Below is a small trained network, with its code and all its weights. Each question gives an input and a target symbol and asks what happens when units are switched off, that is, made to give their printed mean instead of their output.

import numpy as np


def w(rows, s, z=0):
    codes = np.array(rows[::2]) - 128.0
    scale = np.full(codes.shape[1], s)
    scale[-1] = z or s
    return codes * scale


def f(y):
    return y / 2 * (1 + np.tanh(0.7978845608 * (y + 0.044715 * y**3)))


def softmax(a):
    e = np.exp(a - a.max(-1, keepdims=True))
    return e / e.sum(-1, keepdims=True)


def log_softmax(a):
    a = a - a.max(-1, keepdims=True)
    return a - np.log(np.exp(a).sum(-1, keepdims=True))


def net(x, mask):
    ids = ['αβγδεζηθλμξπσφψω'.index(c) for c in x.split()]
    T = len(ids)
    res = E[ids] + P[:T]
    u = 0
    for l in range(2):
        r = res
        for j in range(3):
            rows = slice(2 * j, 2 * j + 2)
            q, k, v = (r @ M[l][rows].T for M in (Q, K, V))
            z = softmax(np.where(np.tri(T) > 0, q @ k.T / 2**0.5, -1e9)) @ v
            o = O[l][rows]
            res = res + np.where(mask[u + j], z, o[:, -1]) @ o[:, :-1]
        u += 3
        y = f(res @ A[l][:, :-1].T + A[l][:, -1])
        res = res + np.where(mask[u : u + 4], y, B[l][:, -1]) @ B[l][:, :-1]
        u += 4
    return log_softmax(res[-1] @ U[:, :-1].T + U[:, -1])


Q, K, V, O, A, B = {}, {}, {}, {}, {}, {}
E = w([
[128,151,137,65,121,77,158,46,100,105,146,120],'α',
[132,146,137,68,120,73,156,52,99,103,146,112],'β',
[127,143,115,82,142,72,156,58,106,98,134,111],'γ',
[141,162,148,50,104,73,152,42,97,121,177,113],'δ',
[210,146,108,70,115,107,160,34,92,181,90,107],'ε',
[168,176,70,68,200,146,108,100,178,161,203,124],'ζ',
[53,89,165,139,64,147,220,15,159,169,141,115],'η',
[106,125,75,125,141,174,202,84,154,77,106,163],'θ',
[72,98,148,129,152,218,70,42,188,217,149,76],'λ',
[42,197,84,128,138,184,180,144,131,193,184,101],'μ',
[161,40,37,198,200,100,143,130,165,168,121,79],'ξ',
[42,122,75,161,148,229,103,111,98,82,126,137],'π',
[170,11,99,192,138,79,120,99,115,66,115,151],'σ',
[39,141,129,168,121,62,50,177,103,206,44,193],'φ',
[167,99,88,167,132,142,141,173,71,103,241,143],'ψ',
[52,53,92,184,112,172,156,183,113,118,161,20],'ω',
],0.012)
P = w([
[132,180,146,195,243,137,209,75,1,162,137,96],'0',
[119,108,161,133,222,151,156,56,68,141,150,121],'1',
[117,95,123,125,206,140,147,68,68,142,140,135],'2',
[122,94,103,111,167,133,136,76,85,150,128,132],'3',
[125,98,91,100,142,129,128,87,95,152,133,139],'4',
[125,104,74,104,126,125,123,95,111,152,134,145],'5',
[130,109,67,108,103,127,118,103,124,157,134,149],'6',
[131,116,53,128,85,122,122,108,138,159,132,149],'7',
[125,123,48,135,69,122,113,113,157,162,140,155],'8',
[127,126,42,158,58,117,117,118,179,180,148,171],'9',
[131,132,51,151,48,117,108,122,198,189,157,172],'10',
[138,150,50,161,33,115,101,126,210,206,165,165],'11',
],0.0076)
Q[0] = w([
[106,115,60,96,102,130,148,2,81,207,135,160],'0.h1',
[116,90,149,180,217,212,110,163,100,112,152,148],'0.h1',
[110,122,105,159,89,90,97,163,136,133,95,145],'0.h2',
[119,119,115,135,115,107,100,161,181,118,141,149],'0.h2',
[140,133,175,135,132,154,121,145,139,94,116,135],'0.h3',
[113,120,84,127,114,104,123,125,121,152,131,141],'0.h3',
],0.0092)
K[0] = w([
[126,114,2,185,17,155,68,198,226,137,129,221],'0.h1',
[70,87,202,147,228,138,106,154,23,111,109,125],'0.h1',
[103,113,197,145,179,103,115,139,101,140,85,163],'0.h2',
[137,135,148,105,146,87,125,137,57,136,75,119],'0.h2',
[148,105,83,82,122,158,147,121,140,133,156,113],'0.h3',
[110,159,179,153,149,121,107,160,115,149,99,169],'0.h3',
],0.0076)
V[0] = w([
[92,82,80,233,197,211,142,214,118,40,254,225],'0.h1',
[77,185,27,67,192,180,123,130,189,111,33,242],'0.h1',
[133,122,109,171,75,87,98,122,134,165,61,197],'0.h2',
[128,63,71,102,199,177,125,6,83,195,160,140],'0.h2',
[162,117,124,111,143,149,204,40,109,132,200,68],'0.h3',
[112,191,193,31,39,93,7,186,171,193,74,243],'0.h3',
],0.0059)
O[0] = w([
[133,122,102,161,132,243,144,106,103,158,154,235,135],'0.h1',
[104,179,1,95,131,131,151,135,192,72,108,160,146],'0.h1',
[175,81,130,140,59,108,76,177,200,149,126,140,116],'0.h2',
[144,148,68,229,129,123,123,52,167,101,135,119,255],'0.h2',
[140,148,78,150,134,46,206,93,94,210,163,98,183],'0.h3',
[139,148,167,95,62,150,50,175,156,88,132,111,62],'0.h3',
],0.008,0.0096)
A[0] = w([
[86,93,148,112,105,19,58,136,129,192,44,141,255],'0.n1',
[135,95,81,181,143,111,138,199,137,125,179,61,111],'0.n2',
[119,148,81,135,123,254,120,112,166,22,122,108,207],'0.n3',
[47,147,119,141,161,182,152,98,192,123,128,118,159],'0.n4',
],0.006,0.0037)
B[0] = w([
[163,115,146,254,115,41,145,188,98,146,157,115,243],'0.n1',
[54,80,120,143,171,109,135,177,96,196,204,209,183],'0.n2',
[121,84,230,104,25,86,102,58,45,126,107,95,229],'0.n3',
[136,135,136,117,83,101,136,105,115,240,79,79,252],'0.n4',
],0.0063,0.0036)
Q[1] = w([
[52,183,38,185,147,81,176,102,176,194,121,146],'1.h1',
[109,33,179,131,148,206,70,229,114,131,175,187],'1.h1',
[170,80,207,66,38,145,62,162,192,54,107,91],'1.h2',
[167,206,2,190,71,35,135,39,147,161,144,86],'1.h2',
[162,149,63,118,110,22,188,99,148,131,142,107],'1.h3',
[148,151,147,31,96,119,85,187,181,57,23,35],'1.h3',
],0.0063)
K[1] = w([
[125,143,168,165,104,115,51,155,110,105,108,189],'1.h1',
[167,107,161,77,156,145,228,56,75,73,150,90],'1.h1',
[161,146,149,47,126,136,173,1,144,131,106,68],'1.h2',
[91,159,116,126,48,101,76,173,212,131,71,161],'1.h2',
[134,134,106,123,75,118,117,114,209,141,136,159],'1.h3',
[186,162,119,66,205,116,129,27,131,127,101,101],'1.h3',
],0.008)
V[1] = w([
[157,151,116,101,138,91,172,120,132,62,179,137],'1.h1',
[142,130,99,128,196,137,118,169,192,176,134,101],'1.h1',
[161,157,143,123,131,92,108,100,144,141,62,129],'1.h2',
[152,2,128,161,132,105,91,159,144,99,137,163],'1.h2',
[193,95,126,138,122,128,182,75,149,125,67,132],'1.h3',
[5,68,141,138,83,145,154,117,147,177,100,59],'1.h3',
],0.0088)
O[1] = w([
[172,211,173,85,124,129,166,132,150,219,68,158,62],'1.h1',
[77,72,124,177,254,127,93,167,208,163,124,166,154],'1.h1',
[125,165,125,142,160,176,170,114,171,38,192,114,149],'1.h2',
[186,93,229,130,93,158,87,135,110,86,128,171,193],'1.h2',
[159,83,173,142,87,207,180,176,194,88,113,133,255],'1.h3',
[118,41,119,102,162,178,115,209,64,147,175,68,178],'1.h3',
],0.0089,0.006)
A[1] = w([
[120,49,127,169,131,74,89,185,78,116,106,112,168],'1.n1',
[221,102,183,150,74,175,144,131,161,99,145,146,249],'1.n2',
[99,92,80,102,122,171,107,90,191,93,151,99,118],'1.n3',
[153,130,254,77,74,183,52,147,123,88,130,132,36],'1.n4',
],0.0075,0.0015)
B[1] = w([
[100,190,196,60,180,179,170,128,118,108,134,165,213],'1.n1',
[145,197,101,142,107,163,54,162,92,168,29,75,255],'1.n2',
[2,179,157,130,160,165,159,160,65,69,176,164,212],'1.n3',
[76,43,134,54,68,3,177,87,221,191,46,188,176],'1.n4',
],0.0075,0.008)
U = w([
[54,177,186,190,173,129,114,101,114,53,191,154,228],'α',
[160,164,86,135,89,166,114,131,44,84,184,93,140],'β',
[203,218,104,186,121,246,59,174,91,159,103,51,206],'γ',
[67,93,40,112,145,48,93,167,101,132,101,104,59],'δ',
[150,15,127,135,181,163,120,125,209,122,131,159,89],'ε',
[175,33,150,132,96,131,157,178,142,147,178,63,79],'ζ',
[179,94,157,152,116,36,169,116,217,98,167,80,166],'η',
[121,199,158,98,147,139,144,134,95,143,113,122,12],'θ',
[109,184,98,103,199,146,102,88,207,125,103,174,70],'λ',
[155,106,167,3,163,143,134,167,71,162,123,122,242],'μ',
[133,170,114,34,118,242,223,141,185,110,131,222,116],'ξ',
[126,178,156,112,145,123,137,129,86,143,120,113,4],'π',
[120,164,140,114,155,128,138,131,108,132,110,132,6],'σ',
[137,74,106,138,85,54,99,84,99,201,114,205,149],'φ',
[76,84,159,110,133,97,144,151,151,118,58,138,149],'ψ',
[114,216,178,94,133,116,137,127,85,160,141,105,28],'ω',
],0.0054,0.0036)

Each question gives the input, a string of symbols that net reads in full, and the target symbol t.
The units are the heads (2 rows each of Q, K, V and O) and the neurons (one row each of A and B). Each row of codes is followed by its name. A weight is (code - 128) times the scale printed after its matrix; where a second scale follows, it is the last column's (O, A, B and U).
mask holds one flag per unit, layer by layer, with each layer's heads first. A switched-off unit (its flag False) gives its mean, the last column of its rows in O or B, instead of its output. The means were averaged over made-up inputs and are rounded, as every weight is.
A unit's drop is (log p(t) with every unit on - log p(t) with that unit switched off) / (log p(t) with every unit on - log p(t) with every unit switched off).
The circuit of an input: a set's keep is (log p(t) with only the set's units on - log p(t) with every unit switched off) / (log p(t) with every unit on - log p(t) with every unit switched off). Starting from the 12 units with the biggest drops (on a tie, the unit counted first), units are removed one at a time, each time the one whose removal leaves the highest keep (on an exact tie, the one counted first), for as long as the keep stays at least 0.8.
circuit, biggest first: the units of the circuit, biggest drop first
top k neurons: the k neurons with the biggest drops, biggest first
top k neurons in layer l: the k neurons of layer l with the biggest drops, biggest first
which heads matter: for each layer, one digit per head in row order, 1 if its drop is at least 0.15 and else 0, layers parted by /
input ψ μ ε, target φ: which heads matter -> 100 / 010
input β ε ε ε ε ε ζ ψ ζ π ε, target β: top 2 neurons in layer 0 -> [0.n3; 0.n4]
input φ β ε ε ε φ ε η ε φ θ, target α: circuit, biggest first -> [1.n3; 1.h1]
input ε φ φ ψ μ ψ δ φ ε λ, target α: circuit, biggest first -> [1.n3; 1.h1]
input ε ω δ, target μ: top 2 neurons -> [1.n1; 0.n2]
input ψ ε ε ε ε ε ε λ δ, target α: circuit, biggest first -> [1.h1; 1.n3; 0.n4; 1.h2]
input ψ η ψ, target φ: circuit, biggest first -> [1.h2; 0.h3; 0.h1]
input β δ ζ ε, target λ: which heads matter -> 001 / 110
input ε ε σ ω λ η μ, target δ: circuit, biggest first -> [1.h2; 0.h3]
input ε γ γ δ σ φ ε θ, target α: circuit, biggest first -> [1.h1; 1.n3]
input θ ψ θ δ μ φ ζ σ φ ε ζ φ, target γ: circuit, biggest first -> [0.h3; 1.n2; 1.h3]
input ε ε ψ μ, target φ: which heads matter -> 000 / 010
input μ σ ε δ ε ξ σ, target γ: circuit, biggest first -> [1.n2; 1.h2; 1.h3]
input α ε θ μ λ π ψ ψ ε ε η ε, target ζ: circuit, biggest first -> [1.h3; 0.h3]
input α ψ ψ φ ε ε δ π ψ, target γ: which heads matter -> 111 / 110
input δ β ε, target η: which heads matter -> 100 / 010
input φ ψ ε μ φ ξ ε ε φ μ γ, target α: circuit, biggest first -> [1.n3; 1.h1; 0.h3]
input ψ ψ μ ψ ε ε ψ γ β ε ε, target η: circuit, biggest first -> [0.h1; 1.h2; 1.n2]
input ε γ ψ θ φ φ σ φ μ ε ε ε, target γ: circuit, biggest first -> [1.n2; 0.h3]
input ε ω ψ σ ζ ψ ψ η σ δ, target γ: top 3 neurons -> [1.n2; 0.n3; 1.n4]
input η ψ η ξ ω β ε δ γ, target η: circuit, biggest first -> [0.h1; 1.n2]
input ε ψ ψ α θ ε μ α ε ψ θ, target φ: which heads matter -> 000 / 010
input δ ω φ δ η, target α: circuit, biggest first -> [1.h1; 1.n3; 1.h2]
input ε λ ψ σ ε φ ζ, target α: which heads matter -> 000 / 101
input ε φ θ μ ε ε ψ μ ε, target γ: circuit, biggest first -> [1.h2; 0.h3; 1.n2; 0.h2]
input φ α μ, target α: top 2 neurons -> [1.n2; 1.n4]
input ψ ψ ε θ ω, target μ: which heads matter -> 000 / 011
input μ ε β θ λ ε μ ε ε ε θ δ, target ξ: which heads matter -> 100 / 111
input ε ε ε ε λ ε, target α: which heads matter -> 010 / 111
input ε σ δ η ε, target ζ: top neuron -> [0.n1]
